Here is a tiny trained network, its code and every weight. The questions are about switching its units off for an input and a target symbol, where a switched-off unit gives its printed mean instead of its output.

import numpy as np


def w(rows, s, z=0):
    codes = np.array(rows[::2]) - 128.0
    scale = np.full(codes.shape[1], s)
    scale[-1] = z or s
    return codes * scale


def f(y):
    return y / 2 * (1 + np.tanh(0.7978845608 * (y + 0.044715 * y**3)))


def softmax(a):
    e = np.exp(a - a.max(-1, keepdims=True))
    return e / e.sum(-1, keepdims=True)


def log_softmax(a):
    a = a - a.max(-1, keepdims=True)
    return a - np.log(np.exp(a).sum(-1, keepdims=True))


def net(x, mask):
    ids = ['βγζθλμπστφψ'.index(c) for c in x.split()]
    T = len(ids)
    res = E[ids] + P[:T]
    q, k, v = (res @ M[0].T for M in (Q, K, V))
    z = softmax(np.where(np.tri(T) > 0, q @ k.T / 2**0.5, -1e9)) @ v
    res = res + np.where(mask[0], z, O[0][:, -1]) @ O[0][:, :-1]
    y = f(res @ A[0][:, :-1].T + A[0][:, -1])
    res = res + np.where(mask[1:13], y, B[0][:, -1]) @ B[0][:, :-1]
    return log_softmax(res[-1] @ U[:, :-1].T + U[:, -1])


Q, K, V, O, A, B = {}, {}, {}, {}, {}, {}
E = w([
[124,120,146,153],'β',
[147,132,140,156],'γ',
[230,5,159,141],'ζ',
[118,66,161,100],'θ',
[202,140,141,145],'λ',
[21,60,182,166],'μ',
[162,132,144,150],'π',
[170,132,129,156],'σ',
[109,137,147,171],'τ',
[63,110,176,193],'φ',
[208,169,141,253],'ψ',
],0.021)
P = w([
[183,127,254,27],'0',
[83,247,116,237],'1',
[112,45,120,173],'2',
[130,97,136,212],'3',
[147,109,144,232],'4',
[175,90,148,232],'5',
[173,73,160,237],'6',
[169,67,187,233],'7',
[181,51,172,220],'8',
],0.0086)
Q[0] = w([
[134,115,90,82],'H0',
[188,30,254,212],'H0',
],0.0086)
K[0] = w([
[107,239,125,203],'H0',
[150,172,255,121],'H0',
],0.011)
V[0] = w([
[249,103,88,60],'H0',
[166,193,145,198],'H0',
],0.012)
O[0] = w([
[116,111,63,112,248],'H0',
[7,209,114,188,154],'H0',
],0.02,0.014)
A[0] = w([
[105,96,108,192,244],'N0',
[162,129,109,192,154],'N1',
[172,80,191,128,171],'N2',
[137,128,130,54,20],'N3',
[161,89,111,99,96],'N4',
[125,104,74,144,109],'N5',
[63,91,112,172,119],'N6',
[119,134,56,121,205],'N7',
[144,55,131,127,30],'N8',
[117,94,168,55,111],'N9',
[91,215,88,5,96],'N10',
[114,87,86,139,4],'N11',
],0.013,0.0046)
B[0] = w([
[142,146,171,35,249],'N0',
[45,73,123,44,200],'N1',
[140,203,52,164,192],'N2',
[117,60,79,254,142],'N3',
[36,150,135,63,215],'N4',
[140,177,138,196,216],'N5',
[231,162,57,129,225],'N6',
[105,57,195,203,230],'N7',
[94,182,191,124,214],'N8',
[156,186,40,160,149],'N9',
[128,134,51,225,136],'N10',
[79,139,158,194,193],'N11',
],0.0064,0.02)
U = w([
[127,150,122,33,218],'β',
[117,150,108,53,254],'γ',
[30,100,151,100,12],'ζ',
[155,143,16,3,152],'θ',
[185,100,30,178,171],'λ',
[196,136,113,160,69],'μ',
[136,137,94,88,148],'π',
[140,132,93,115,121],'σ',
[91,171,188,29,208],'τ',
[115,153,214,144,22],'φ',
[88,197,93,78,17],'ψ',
],0.0066,0.0044)

Each question gives the input, a string of symbols that net reads in full, and the target symbol t.
The units are the heads (2 rows each of Q, K, V and O) and the neurons (one row each of A and B). Each row of codes is followed by its name. A weight is (code - 128) times the scale printed after its matrix; where a second scale follows, it is the last column's (O, A, B and U).
mask holds one flag per unit, heads first, then neurons. A switched-off unit (its flag False) gives its mean, the last column of its rows in O or B, instead of its output. The means were averaged over made-up inputs and are rounded, as every weight is.
A unit's drop is (log p(t) with every unit on - log p(t) with that unit switched off) / (log p(t) with every unit on - log p(t) with every unit switched off).
The circuit of an input: a set's keep is (log p(t) with only the set's units on - log p(t) with every unit switched off) / (log p(t) with every unit on - log p(t) with every unit switched off). Starting from the 12 units with the biggest drops (on a tie, the unit counted first), units are removed one at a time, each time the one whose removal leaves the highest keep (on an exact tie, the one counted first), for as long as the keep stays at least 0.8.
circuit, biggest first: the units of the circuit, biggest drop first
most important unit: the unit with the biggest drop
top k neurons: the k neurons with the biggest drops, biggest first
drop when u is switched off: that unit's drop, to one decimal
input θ λ λ, target θ: circuit, biggest first : H0; N7
input λ θ ζ λ, target λ: circuit, biggest first : N4; N8
input μ θ γ, target μ: circuit, biggest first : H0; N2
input ψ τ ζ τ φ π, target ψ: circuit, biggest first : H0
input ψ ζ ζ θ, target ψ: top 3 neurons : N0; N6; N3
input λ ζ σ, target λ: top 2 neurons : N4; N8
input θ ζ ζ ψ λ ψ, target θ: circuit, biggest first : H0; N7; N1
input ψ ζ ζ θ ψ λ θ, target ψ: top 2 neurons : N6; N0
input θ ζ φ ζ, target θ: top 2 neurons : N4; N7
input μ ζ ψ τ φ ψ τ ζ, target μ: top 4 neurons : N2; N0; N9; N8
input λ π γ ζ μ, target λ: top 4 neurons : N6; N4; N8; N1
input ζ θ λ ζ ζ φ ζ π, target ζ: top 2 neurons : N6; N4
input λ ζ ψ ψ φ γ ζ θ, target λ: top 4 neurons : N4; N6; N8; N1
input λ ζ ζ π τ, target λ: most important unit : N4
input ζ ζ ζ ζ θ μ ζ λ ψ, target ζ: top 2 neurons : N6; N1
input θ ζ λ ζ ψ ψ γ, target θ: top 2 neurons : N7; N2
input ψ τ λ, target ψ: top 2 neurons : N0; N6
input θ θ λ γ, target θ: drop when N2 is switched off : 0.2
input ζ τ ζ ψ ψ π γ, target ζ: drop when N11 is switched off : 0.2
input μ σ ψ, target μ: drop when N4 is switched off : 0.1
input λ ζ τ π ζ ζ γ, target λ: drop when N10 is switched off : -0.1
input φ π φ γ φ, target φ: top neuron : N4
input ψ λ τ, target ψ: top 2 neurons : N6; N0
